Here is a tiny trained network, its code and every weight. The questions are about switching its units off for an input and a class, where a switched-off unit gives its printed mean instead of its output.

import numpy as np


def w(rows, s, z=0):
    codes = np.array(rows[::2]) - 128.0
    scale = np.full(codes.shape[1], s)
    scale[-1] = z or s
    return codes * scale


def norm(h):
    return h / np.sqrt((h * h).mean(-1, keepdims=True) + 1e-5)


def f(y):
    return y / 2 * (1 + np.tanh(0.7978845608 * (y + 0.044715 * y**3)))


def log_softmax(a):
    a = a - a.max(-1, keepdims=True)
    return a - np.log(np.exp(a).sum(-1, keepdims=True))


def net(x, mask):
    res = np.array(x, float).reshape(1, 8) / 4 @ E
    u = 0
    for l in range(2):
        y = f(norm(res) @ A[l][:, :-1].T + A[l][:, -1])
        res = res + np.where(mask[u : u + 12], y, B[l][:, -1]) @ B[l][:, :-1]
        u += 12
    return log_softmax(norm(res)[-1] @ U[:, :-1].T + U[:, -1])


A, B = {}, {}
E = w([
[216,71,143,139],'x0',
[127,124,128,128],'x1',
[128,2,64,63],'x2',
[131,122,132,121],'x3',
[87,83,175,129],'x4',
[115,142,125,129],'x5',
[129,125,130,129],'x6',
[141,118,162,29],'x7',
],0.0095)
A[0] = w([
[89,95,96,238,103],'0.n1',
[69,166,103,111,156],'0.n2',
[143,139,145,138,106],'0.n3',
[165,86,203,93,124],'0.n4',
[148,188,160,83,253],'0.n5',
[57,46,254,166,93],'0.n6',
[147,153,193,191,209],'0.n7',
[203,82,162,146,103],'0.n8',
[57,145,60,88,142],'0.n9',
[212,206,19,86,86],'0.n10',
[131,152,157,23,81],'0.n11',
[66,138,138,56,155],'0.n12',
],0.015,0.0031)
B[0] = w([
[211,243,65,66,228],'0.n1',
[202,102,160,154,197],'0.n2',
[127,112,150,118,136],'0.n3',
[197,185,78,177,207],'0.n4',
[93,161,183,109,253],'0.n5',
[1,135,65,212,232],'0.n6',
[99,101,193,57,251],'0.n7',
[176,140,194,171,209],'0.n8',
[178,52,193,168,213],'0.n9',
[10,149,87,215,248],'0.n10',
[163,222,52,115,214],'0.n11',
[189,159,98,175,204],'0.n12',
],0.018,0.0058)
A[1] = w([
[120,94,149,132,39],'1.n1',
[177,30,125,107,198],'1.n2',
[114,64,90,148,215],'1.n3',
[78,131,162,203,79],'1.n4',
[112,51,125,144,98],'1.n5',
[137,117,101,9,77],'1.n6',
[131,83,69,133,247],'1.n7',
[174,117,203,240,3],'1.n8',
[117,67,101,126,89],'1.n9',
[162,70,37,98,125],'1.n10',
[99,123,126,6,80],'1.n11',
[152,48,93,181,174],'1.n12',
],0.014,0.0013)
B[1] = w([
[105,137,174,143,111],'1.n1',
[100,46,208,74,154],'1.n2',
[35,59,170,100,164],'1.n3',
[96,22,108,182,243],'1.n4',
[65,125,132,102,134],'1.n5',
[100,240,81,164,134],'1.n6',
[38,135,167,76,175],'1.n7',
[220,54,117,202,254],'1.n8',
[57,79,131,106,126],'1.n9',
[58,197,245,85,181],'1.n10',
[135,65,108,191,145],'1.n11',
[106,184,255,174,215],'1.n12',
],0.015,0.0055)
U = w([
[150,120,155,144,241],'0',
[68,102,109,175,151],'1',
[168,116,160,125,206],'2',
[143,119,143,137,154],'3',
[89,89,234,2,101],'4',
[210,160,76,73,94],'5',
[227,81,175,155,3],'6',
[126,112,139,138,11],'7',
],0.0097,0.0041)

Each question gives the input, the list of numbers given to net, and the class t.
The units are the neurons (one row each of A and B). Each row of codes is followed by its name. A weight is (code - 128) times the scale printed after its matrix; where a second scale follows, it is the last column's (A, B and U).
mask holds one flag per neuron, layer by layer. A switched-off neuron (its flag False) gives its mean, the last column of its row in B, instead of its output. The means were averaged over made-up inputs and are rounded, as every weight is.
A unit's drop is (log p(t) with every unit on - log p(t) with that unit switched off) / (log p(t) with every unit on - log p(t) with every unit switched off).
The circuit of an input: a set's keep is (log p(t) with only the set's units on - log p(t) with every unit switched off) / (log p(t) with every unit on - log p(t) with every unit switched off). Starting from the 12 units with the biggest drops (on a tie, the unit counted first), units are removed one at a time, each time the one whose removal leaves the highest keep (on an exact tie, the one counted first), for as long as the keep stays at least 0.8.
units of the circuit, in order: the units of the circuit, biggest drop first
top k neurons: the k neurons with the biggest drops, biggest first
top k neurons in layer l: the k neurons of layer l with the biggest drops, biggest first
input [-6,-4,-5,-3,0,-2,0,1], class 6: units of the circuit, in order => [0.n2, 1.n8, 0.n10]
input [0,6,-8,-7,-7,4,-5,8], class 4: top neuron in layer 0 => [0.n5]
input [-8,-6,3,-7,6,-3,-6,0], class 6: units of the circuit, in order => [0.n2, 0.n10]
input [4,4,-8,-1,-7,-3,-4,1], class 4: units of the circuit, in order => [0.n7, 0.n4]
input [-8,0,-4,-2,-2,-1,-4,-7], class 6: units of the circuit, in order => [0.n2, 0.n6]
input [-5,7,-6,-6,-2,3,2,8], class 5: units of the circuit, in order => [0.n11, 0.n6]
input [-4,0,-4,0,1,1,4,5], class 5: units of the circuit, in order => [0.n11, 0.n10]
input [-3,6,-6,1,0,-2,6,8], class 5: units of the circuit, in order => [0.n11, 0.n10]
input [3,6,-7,-4,1,4,-6,5], class 4: top 4 neurons => [0.n7, 0.n5, 0.n1, 1.n8]
input [-7,-7,-3,-2,-4,-2,1,-3], class 6: top 2 neurons => [0.n2, 0.n6]
input [-7,-2,8,0,-2,7,-5,-7], class 4: top 2 neurons => [1.n2, 0.n8]
input [-7,-1,0,3,3,-5,-6,6], class 6: units of the circuit, in order => [0.n9, 1.n8]
input [4,-5,-8,1,-3,2,-3,2], class 4: top 2 neurons => [0.n7, 0.n6]
input [8,0,-8,7,3,7,5,2], class 4: units of the circuit, in order => [0.n7]
input [-8,3,-1,6,7,7,-4,-5], class 6: top 2 neurons => [0.n2, 0.n9]
input [5,4,-5,3,-6,1,2,1], class 1: top 2 neurons in layer 1 => [1.n4, 1.n12]
input [-8,4,6,5,6,6,4,3], class 6: top 2 neurons => [0.n9, 0.n12]
input [-5,-1,5,3,5,4,3,-7], class 5: top 3 neurons in layer 0 => [0.n1, 0.n10, 0.n7]
input [-1,0,-3,4,-7,4,0,5], class 1: top 2 neurons => [0.n10, 0.n1]
input [4,-8,-2,-8,8,0,-3,5], class 1: units of the circuit, in order => [0.n6]
input [0,3,7,-4,6,6,-2,1], class 4: top 3 neurons in layer 0 => [0.n10, 0.n5, 0.n8]
input [8,5,2,3,2,5,-7,-8], class 5: top 2 neurons => [0.n1, 0.n9]
